Below are the code and all the weights of a small trained network. Each question names an input and a class and asks about switching units off, where a switched-off unit gives its printed mean instead of its output.

import numpy as np


def w(rows, s, z=0):
    codes = np.array(rows[::2]) - 128.0
    scale = np.full(codes.shape[1], s)
    scale[-1] = z or s
    return codes * scale


def f(y):
    return y / 2 * (1 + np.tanh(0.7978845608 * (y + 0.044715 * y**3)))


def log_softmax(a):
    a = a - a.max(-1, keepdims=True)
    return a - np.log(np.exp(a).sum(-1, keepdims=True))


def net(x, mask):
    res = np.array(x, float).reshape(1, 3) / 4 @ E
    y = f(res @ A[0][:, :-1].T + A[0][:, -1])
    res = res + np.where(mask, y, B[0][:, -1]) @ B[0][:, :-1]
    return log_softmax(res[-1] @ U[:, :-1].T + U[:, -1])


A, B = {}, {}
E = w([
[105,47,75,96,86],'x0',
[14,139,204,60,73],'x1',
[102,95,114,114,253],'x2',
],0.014)
A[0] = w([
[75,41,51,105,181,134],'neuron 1',
[146,226,163,59,175,228],'neuron 2',
[242,129,61,148,122,188],'neuron 3',
[94,198,213,90,128,213],'neuron 4',
[129,110,90,153,208,122],'neuron 5',
[178,169,91,196,156,244],'neuron 6',
[199,100,10,132,136,163],'neuron 7',
[45,73,147,61,77,254],'neuron 8',
[183,102,90,127,192,175],'neuron 9',
[169,187,170,147,71,207],'neuron 10',
[133,196,119,122,3,187],'neuron 11',
],0.014,0.0046)
B[0] = w([
[203,169,147,74,134,217],'neuron 1',
[100,151,200,212,215,188],'neuron 2',
[159,78,1,108,120,218],'neuron 3',
[51,248,151,172,194,211],'neuron 4',
[175,53,194,119,115,202],'neuron 5',
[129,27,77,132,145,209],'neuron 6',
[78,118,37,44,151,220],'neuron 7',
[126,231,219,83,28,250],'neuron 8',
[128,11,160,55,104,211],'neuron 9',
[96,174,79,220,123,185],'neuron 10',
[158,212,131,187,69,218],'neuron 11',
],0.0084,0.021)
U = w([
[97,201,124,167,211,8],'0',
[97,99,160,206,177,94],'1',
[95,169,172,139,4,77],'2',
[167,59,195,163,145,1],'3',
[179,150,34,206,79,26],'4',
[135,87,56,83,158,243],'5',
[178,125,167,63,113,250],'6',
],0.012,0.0024)

Each question gives the input, the list of numbers given to net, and the class t.
The units are the neurons (one row each of A and B). Each row of codes is followed by its name. A weight is (code - 128) times the scale printed after its matrix; where a second scale follows, it is the last column's (A, B and U).
mask holds one flag per neuron, in row order. A switched-off neuron (its flag False) gives its mean, the last column of its row in B, instead of its output. The means were averaged over made-up inputs and are rounded, as every weight is.
A unit's drop is (log p(t) with every unit on - log p(t) with that unit switched off) / (log p(t) with every unit on - log p(t) with every unit switched off).
The circuit of an input: a set's keep is (log p(t) with only the set's units on - log p(t) with every unit switched off) / (log p(t) with every unit on - log p(t) with every unit switched off). Starting from all 11 units, units are removed one at a time, each time the one whose removal leaves the highest keep (on an exact tie, the one counted first), for as long as the keep stays at least 0.8.
units of the circuit, in order: the units of the circuit, biggest drop first
k most important neurons: the k neurons with the biggest drops, biggest first
drop when u is switched off: that unit's drop, to one decimal
input [-8,-5,-2], class 5: units of the circuit, in order -> (neuron 11; neuron 6)
input [-5,1,-8], class 4: 2 most important neurons -> (neuron 8; neuron 11)
input [4,1,3], class 6: units of the circuit, in order -> (neuron 1; neuron 10)
input [5,2,4], class 6: 4 most important neurons -> (neuron 1; neuron 11; neuron 4; neuron 10)
input [-3,8,4], class 0: units of the circuit, in order -> (neuron 4)
input [-4,-7,-4], class 5: units of the circuit, in order -> (neuron 7; neuron 6)
input [-2,3,0], class 0: 2 most important neurons -> (neuron 4; neuron 9)
input [-5,0,7], class 3: units of the circuit, in order -> (neuron 5; neuron 7)
input [-1,-4,-3], class 5: 3 most important neurons -> (neuron 8; neuron 7; neuron 6)
input [3,4,8], class 6: 2 most important neurons -> (neuron 1; neuron 11)
input [1,4,8], class 6: 3 most important neurons -> (neuron 1; neuron 11; neuron 10)
input [-6,-4,5], class 5: 3 most important neurons -> (neuron 3; neuron 8; neuron 6)
input [-4,-2,0], class 5: 4 most important neurons -> (neuron 11; neuron 4; neuron 8; neuron 6)
input [7,-1,5], class 6: units of the circuit, in order -> (neuron 1)
input [8,-2,-5], class 4: 2 most important neurons -> (neuron 3; neuron 9)
input [-2,-2,6], class 3: 2 most important neurons -> (neuron 5; neuron 3)
input [-4,-3,6], class 3: 2 most important neurons -> (neuron 5; neuron 2)
input [0,4,4], class 0: 3 most important neurons -> (neuron 9; neuron 4; neuron 11)
input [0,5,5], class 0: 4 most important neurons -> (neuron 4; neuron 9; neuron 11; neuron 2)
input [-2,0,-6], class 4: units of the circuit, in order -> (neuron 8)
input [8,-1,-1], class 6: drop when neuron 11 is switched off -> 0.3
input [5,6,6], class 2: drop when neuron 8 is switched off -> 1.5
input [-8,6,-5], class 0: drop when neuron 4 is switched off -> 0.3
